In the rows, zero is written as 128.
Each row of numbers belongs to one of the elements below and depends on some of the facts about them. Some rows are named. Which element is each other row?

Known rows:
Q272: [173  61 127 135 122 150 164 131 140 131 109 161 101 127 150 111  97 167
 110 152 118 131 105 117 141 105 114 137 142]
Q600: [156  92 110  97  98 169 115 145 142 106 106 149 135 127  93  68 149 141
 119 148 116 158 139 142  85 182  86 104 174]
Q240: [ 96 110 139 134 129 136 135 143 100 148  88 165 168 144 138 160 156  85
 158  99 119 105 133 163 140 176 135 130 146]
Q639: [146  87 102 134 114 148 169 137 170 136 114 138  99 109 144  93 140 114
 111 142  97 110 118 148 106 129 130 154 136]
Q655: [132 105 146 132 166 137 127 160 148 133 142 122 113 132 137 130 161 111
 155 136 151  79 132 146 114 159 141 148 151]
Q635: [143  65  87 130 113 103  96 111 122 131 133 115  86  91 123 117 153 105
 114 199  22  96 147 126 133 100  94 131 148]
Q575: [149 115 161 136 139 141 135 146 147 147 138 133 113 118 139 118 149 111
 168 128 135 100  97 143 119 183 141 145 163]
Q390: [142  60  89 117  93 166 166 149 156 102  79 162 127 121 131 100 123 146
 102 127 111 135 124 134 112 133 105 134 122]
Q323: [166  64 116 127 141 142 166 149 169 134 112 132  91 122 139 101 115 140
 105 148 120 114 112 132 108 110 125 154 126]
Q835: [109  74 133 133 144  89  57 128  73 133 111 125 161 146 124 188 173  58
 148 152  43  63 163 123 152 132  84 113 140]
Q784: [166  63 117 127 140 142 163 148 168 134 112 132  90 120 137 102 115 141
 105 149 118 114 112 131 108 110 125 153 126]
Q889: [112 104 125 131 146 136 142 150 124 157 103 158 115 128 136 134 151  69
 137 124 120  97 123 154 105 167 153 148 124]
Q771: [153  99 144 128 136 163 115 136 101 148 111 188 115 150 131 136 111 134
 137 135 120 126 118 133 152 163 137 135 169]
Q597: [162  97 125 116 130 175 127 142 126 127 127 183 116 151 123  81 123 161
 112 163 149 143 144 143 113 155 121 121 197]
Q136: [ 99 101 144 133 144 128 140 156 114 144  88 145 165 148 137 159 160  90
 160  95 136  98 137 163 128 167 132 130 134]
Q249: [150  51  99 115 111 152 166 158 168 100  82 129 122 120 126  99 127 152
 107 127 122 131 125 127 101 121  92 130 107]
Q197: [176  52 133 133 138 141 166 142 153 127 110 139  97 130 146 111  99 173
 113 151 134 122 112 115 130  95 108 136 129]
Q646: [162  58 126 142 123 143 176 134 154 123  93 128 105 134 150 105 114 174
 120 132 133 121 130 121 125  92  88 110 127]
Q3: [146  97 115 145 100 157 175 125 151 131 135 169 111 102 164 100 131 130
 124 154 107 105  96 137 134 138 139 156 160]
Q929: [163 122 130 112 122 202 190  98 123 127 126 156 150 151 143 116  87 152
  93 158 132 149  97 132 172 103 138 143 117]

How the elements are related:
grepak: belongs to class; ripin: points at; skanel: is of sort
(Q783, grepak, c); (Q784, grepak, e); (Q142, grepak, b); (Q575, grepak, d)
(Q226, grepak, d); (Q646, grepak, f); (Q511, grepak, a); (Q280, grepak, f)
(Q346, grepak, c); (Q555, grepak, f); (Q161, grepak, a); (Q91, grepak, d)
(Q883, grepak, c); (Q275, grepak, c); (Q391, grepak, d); (Q278, grepak, c)
(Q527, grepak, c); (Q274, grepak, f); (Q364, grepak, e); (Q635, grepak, b)
(Q655, grepak, d); (Q123, grepak, c); (Q507, grepak, a); (Q99, grepak, c)
(Q390, grepak, a); (Q447, grepak, f); (Q11, grepak, a); (Q671, grepak, f)
(Q291, grepak, a); (Q272, grepak, c); (Q282, grepak, c); (Q639, grepak, b)
(Q762, grepak, d); (Q713, grepak, b); (Q881, grepak, c); (Q13, grepak, a)
(Q77, grepak, b); (Q490, grepak, a); (Q821, grepak, f); (Q525, grepak, f)
(Q889, grepak, b); (Q21, grepak, b); (Q560, grepak, e); (Q242, grepak, f)
(Q388, grepak, d); (Q510, grepak, d); (Q916, grepak, f); (Q597, grepak, c)
(Q323, grepak, e); (Q670, grepak, b); (Q497, grepak, e); (Q676, grepak, b)
(Q535, grepak, c); (Q297, grepak, c); (Q399, grepak, f); (Q566, grepak, e)
(Q600, grepak, a); (Q302, grepak, b); (Q3, grepak, d); (Q717, grepak, e)
(Q982, grepak, b); (Q431, grepak, d); (Q83, grepak, d); (Q103, grepak, e)
(Q15, grepak, a); (Q544, grepak, b); (Q948, grepak, e); (Q61, grepak, b)
(Q698, grepak, e); (Q197, grepak, c); (Q432, grepak, d); (Q664, grepak, d)
(Q804, grepak, b); (Q771, grepak, c); (Q358, grepak, a); (Q683, grepak, d)
(Q785, grepak, e); (Q929, grepak, c); (Q249, grepak, a); (Q105, grepak, a)
(Q651, grepak, e); (Q68, grepak, e); (Q836, grepak, f); (Q686, grepak, d)
(Q783, ripin, Q535); (Q209, ripin, Q786); (Q575, ripin, Q6); (Q136, ripin, Q698)
(Q421, ripin, Q105); (Q226, ripin, Q632); (Q511, ripin, Q717); (Q280, ripin, Q555)
(Q649, ripin, Q948); (Q555, ripin, Q561); (Q91, ripin, Q431); (Q391, ripin, Q683)
(Q278, ripin, Q916); (Q527, ripin, Q597); (Q274, ripin, Q784); (Q364, ripin, Q862)
(Q635, ripin, Q510); (Q123, ripin, Q881); (Q507, ripin, Q68); (Q99, ripin, Q297)
(Q390, ripin, Q53); (Q6, ripin, Q77); (Q671, ripin, Q82); (Q291, ripin, Q586)
(Q707, ripin, Q226); (Q282, ripin, Q7); (Q53, ripin, Q364); (Q561, ripin, Q114)
(Q954, ripin, Q670); (Q81, ripin, Q655); (Q713, ripin, Q651); (Q881, ripin, Q291)
(Q77, ripin, Q278); (Q821, ripin, Q139); (Q525, ripin, Q253); (Q21, ripin, Q982)
(Q560, ripin, Q835); (Q242, ripin, Q358); (Q388, ripin, Q607); (Q510, ripin, Q707)
(Q484, ripin, Q197); (Q597, ripin, Q390); (Q670, ripin, Q649); (Q497, ripin, Q282)
(Q676, ripin, Q209); (Q535, ripin, Q821); (Q297, ripin, Q954); (Q399, ripin, Q490)
(Q3, ripin, Q136); (Q717, ripin, Q91); (Q82, ripin, Q302); (Q83, ripin, Q560)
(Q103, ripin, Q686); (Q835, ripin, Q635); (Q240, ripin, Q81); (Q698, ripin, Q58)
(Q58, ripin, Q249); (Q894, ripin, Q646); (Q804, ripin, Q883); (Q771, ripin, Q346)
(Q929, ripin, Q99); (Q105, ripin, Q13); (Q651, ripin, Q544); (Q836, ripin, Q575)
(Q686, ripin, Q323); (Q871, ripin, Q161); (Q831, ripin, Q83); (Q783, skanel, j)
(Q784, skanel, g); (Q142, skanel, i); (Q575, skanel, h); (Q226, skanel, g)
(Q646, skanel, g); (Q511, skanel, g); (Q280, skanel, i); (Q346, skanel, i)
(Q555, skanel, g); (Q161, skanel, g); (Q91, skanel, h); (Q883, skanel, g)
(Q275, skanel, h); (Q391, skanel, h); (Q278, skanel, i); (Q527, skanel, j)
(Q274, skanel, i); (Q364, skanel, h); (Q635, skanel, g); (Q655, skanel, h)
(Q123, skanel, i); (Q507, skanel, g); (Q99, skanel, i); (Q390, skanel, g)
(Q447, skanel, i); (Q11, skanel, j); (Q671, skanel, g); (Q291, skanel, g)
(Q272, skanel, g); (Q282, skanel, g); (Q639, skanel, g); (Q762, skanel, i)
(Q713, skanel, h); (Q881, skanel, g); (Q13, skanel, h); (Q77, skanel, h)
(Q490, skanel, h); (Q821, skanel, g); (Q525, skanel, j); (Q889, skanel, j)
(Q21, skanel, g); (Q560, skanel, g); (Q242, skanel, g); (Q388, skanel, g)
(Q510, skanel, g); (Q916, skanel, g); (Q597, skanel, i); (Q323, skanel, g)
(Q670, skanel, g); (Q497, skanel, g); (Q676, skanel, j); (Q535, skanel, h)
(Q297, skanel, i); (Q399, skanel, j); (Q566, skanel, j); (Q600, skanel, i)
(Q302, skanel, g); (Q3, skanel, g); (Q717, skanel, i); (Q982, skanel, h)
(Q431, skanel, h); (Q83, skanel, g); (Q103, skanel, g); (Q15, skanel, g)
(Q544, skanel, g); (Q948, skanel, h); (Q61, skanel, h); (Q698, skanel, g)
(Q197, skanel, g); (Q432, skanel, h); (Q664, skanel, g); (Q804, skanel, g)
(Q771, skanel, h); (Q358, skanel, i); (Q683, skanel, g); (Q785, skanel, i)
(Q929, skanel, g); (Q249, skanel, g); (Q105, skanel, j); (Q651, skanel, g)
(Q68, skanel, j); (Q836, skanel, h); (Q686, skanel, j)

Which element is each row?
No name comes twice in this set of rows, the named rows included.
[178 105 138 118 109 174 122 123 119 137 129 184 116 136 119  76 115 158
 122 166 122 158 116 134 122 170 112 114 207] | Q123
[130 114 141 132 149 147 123 149 134 137 142 144 117 130 139 130 156 106
 154 138 134  86 127 146 126 169 145 148 162] | Q432
[142  59 109 140 133 160 182 144 153 115  91 146 113 151 157 110 117 171
 105 129 152 110 153 130 125  84 104 118 124] | Q916
[165 104 155 119 151 150 127 152 143 158 114 137 103 136 117 118 125 112
 144 122 123 123  98 143 113 175 140 146 146] | Q364
[131  90 134 125 157 141 136 151 110 160 101 174 111 137 133 143 124  89
 129 133 124 110 112 141 118 159 152 147 126] | Q566
[174  59 117 152 117 123  90 109 133 109 162 135 117 123 163 133 146  76
  98 206  15  37 119  74 144  84  76 145 146] | Q83
[106  67 143 155 132 109 145 185 138 153  65 176 130 134 152 144 158 102
 173  69 144  94 126 162 100 188 130 135 159] | Q649
[122  94 171 130 159 111 149 161 140 146  91  97 159 142 130 152 159 100
 174  88 152 101 116 153 110 162 114 123 114] | Q862
[158  82 115  95 115 160 118 157 155 101 106 128 131 130  91  67 152 146
 122 146 132 151 146 140  75 172  80 103 162] | Q358
[130 114 142 133 150 147 127 151 137 138 141 144 118 131 141 128 155 106
 154 136 138  85 125 148 125 168 148 150 161] | Q91
[106 102 151 132 143 128 145 155 120 146  88 140 164 145 136 155 157  91
 163  91 139 102 129 162 125 171 130 129 133] | Q6
[163 105 162 139 107 159 136 122 116 156  92 162 117 138 132 118 119 143
 162 104 115 143  98 134 141 176 108 101 168] | Q836
[152 121 119 115 120 158 124 138 159 137 135 134 110 120 110  61 164 110
 125 157 114 130 136 162  77 179 119 128 188] | Q142

Now the same elements, written a new way:
Some elements and their rows:
Q600: [123  78 115 122 127 115 134 119 139 126 150 135 184  96 171 167 169 146
 166 136  85 163 103 163 123 122 105 136 147  78 185 120 154 119 125 201
 142 105]
Q804: [137 103 179 145 134 108 164 131 114 133 164 118 135 137 132 125  89 126
 107 125 152 111 151 133 153 158  89 114 129 176 145 119 108 126 140 107
 134 153]
Q527: [109 141 131 103 119 120 147 113 156 126 124 143 154  84 165 149 121 140
 101 138 151 129 122 124 156 172 115 137 118 121  88 129 146 103 166 159
 102 131]
Q297: [113  89 115 120 107 130 132 104 131 123 142 137 203  78 174 169 175 161
 162 132  66 142  99 162 125 120 111 134 135  66 154 129 136 111 111 180
 144 106]
Q81: [137 153 110 116 144 129 107 125 138 126 102 145  99  96 113 126 136 117
  98 111 148 119 133 131 130 126 145 150 122 111  78 126 139 120 147 112
 126 138]
Q649: [131 148 112 124 140 127 118 114 134 124 100 150  98 108  99 126 125 131
 104 106 134 121 128 129 126 131 142 163 117 124  81 132 138 115 139 116
 105 141]
Q447: [112 105 107 114 123 115 131 116 133 116 142 131 175  89 184 167 166 156
 166 121  62 147 110 144 136 103 108 113 129  66 178 115 119 125 107 215
 140 111]
Q671: [127 152 164 112 147 119 144 147 126 132 138  95 146 125 181 114 114 144
 115 132 129  91 143 119 149 146 130  71 118 150 129 102  86 129 142 127
 139 136]
Q432: [148 108 120 152 131 138  89 124 111 172 107 131 118 160 113 119 114 153
 158 121 111 118 102 137 122 101 121 177 124 120 181 176 113 153 120 131
 132 157]
Q15: [134 134 141 127 128 134 144 139 128 121 144 106 147 145 127 109 127 122
 120 140 150 113 130 128 106 149 138  91 134 161 121 109 131 121 129  84
 137 116]
Q282: [113 147 145 135 106 132 159 125 124 123 138 110 156 141 134 121 115 138
 123 148 132 102 140 129 107 146 138  73 118 154 105 119 116 121 117  96
 133 108]
Q226: [117 135 159 143 129 145 146 122 111 129 146 110 135 132 110 113 127 124
 123 144 146 113 119 126 110 142 107  96 125 139 119 117 110 123 127  74
 154 128]
Q954: [128 146 110 119 131 133 125 122 133 128 103 150 102 117 104 121 116 127
 105 107 136 118 140 125 134 131 139 160 116 120  81 136 143 118 144 121
  98 140]
Q6: [127 158 112 118 138 135 112 132 144 136 103 134  93 125 115 126 116 124
  97 121 145 137 137 114 138 131 139 161 122 115  87 121 139 128 143 137
  97 140]
Q646: [129 182 115 121  73 125 175 120 116  91 127 126 107 178  87 141 120  81
 122 141 131  85 191 151  75 100 145  29 113 180 143 132  89 151 104  99
 161  71]
Q278: [113  98 115 123 100 132 124 118 145 133 141 129 189  88 187 171 179 156
 162 143  78 161 101 147 125 122  94 140 144  63 163 115 133 123 108 205
 148 101]
Q53: [124 148 114 121 131 129 122 120 136 129 107 145 101 127 114 123 117 130
 105 113 141 139 129 108 145 135 141 172 118 125  89 128 147 123 131 131
  89 144]
Q240: [149 144 115 104 155 129 119 127 149 142  99 154 110  82 141 128 120 125
  85 112 156 106 128 138 150 149 136 146 118 114  92 138 122 128 178 134
 123 154]
Q390: [124 129 146 123 138 135 148 139 127 128 146 109 157 150 130 106 123 126
 128 155 148 117 122 121 108 150 152  82 137 155 112 118 141 117 126  80
 124 120]
Q358: [115 108 104 131 119 131 110 135 152 123 149 118 165 113 138 163 191 123
 168 161  96 189 101 138 108 113 101 133 161  72 185 100 154 134  95 204
 158  83]

Rows to name:
No name comes twice in this set of rows, the named rows included.
[128 140 121  96 120 138 140 104 159 126 114 160 148  68 154 142 151 122
  99 131 159  99 112 148 124 168 127 110 127  98  72 128 133 105 184 125
 132 126] | Q783
[124 130 124  99 149 135 109 127 154 149 109 150 133 120 154 107 116 149
 108 123 148 128  99  99 165 155 159 175 118 124  88 135 152 111 153 134
  72 169] | Q421
[133 161  92 125 137 147 106 120 131 113  92 149  89 105  71 121 155 100
 107 111 138 125 128 124  98 113 156 150 127  99  62 124 142 115 130  85
 127 122] | Q139
[148 119 106 160 154 157  67 137  96 157 102 127 113 142  85 113 154 132
 158 119 104 128  91 140  87  80 141 161 126 100 159 160 110 147 100 105
 168 141] | Q655
[108 157 145 121 118 129 156 142 127 121 140  99 137 164 149 114 105 136
 131 144 128 113 145  96 121 133 141  70 116 166 134 115 108 133 108 119
 106 114] | Q555
[127  92 134 108 114 132 177  92 120  83 138 162 151 173 115  95 150  97
 142 134 141  94  99 114  94 134 181  75 131 161 112 168 134  99 140  26
 113 127] | Q651
[107 103 101 125 109 141 126 105 129 115 134 137 180  89 158 171 201 142
 166 141  65 166  97 153  94 109 116 134 141  53 148 119 134 114  85 170
 159  86] | Q346
[137 133 150 127 120 113 135 147 130 112 142 107 104 153 138 118 122  91
 124 145 162 122 151 110 130 127 119  69 140 163 148 109 108 161 129 110
 167  96] | Q698
[125 163 145 101 118 140 138 150 154 141 132  98 147 137 200 107 124 118
 115 157 155 100 138 104 134 152 139  43 121 140 138 110  91 146 155 130
 145 127] | Q242
[137 156 131 115 130 152 133 133 124 111 121 117 154 122 143  97 159 109
 118 136 135  87 116 125  87 134 169  44 123 124  96 124  93 118 134  69
 162 118] | Q821
[160 124 105 156 165 127  58 171 103 147 106  86 117 144 105 108 133 147
 156 121  89 156 117 134 119  78 155 171 131 124 161 130 130 154  96 149
 137 122] | Q490
[127  83 131 139 102 109 149 120 111 176 133 142 136 203 142 137  45 196
 167 130 104 128 123 145 174 117 104 192 111 185 227 204 132 151 116 177
  61 174] | Q391
[124 141 136 144 135 133 140 141 111 108 139 103 132 143  93 106 143 107
 122 142 133 130 136 129  94 125 145  91 135 145  99  99 134 120 109  70
 148 107] | Q161
[150 157 109 108  73 108 171 107 158 132 104 175  79 128 111 167  79 102
  88 120 166  93 181 169 132 146 128 119 114 177 145 171 124 150 182 150
 120 123] | Q894

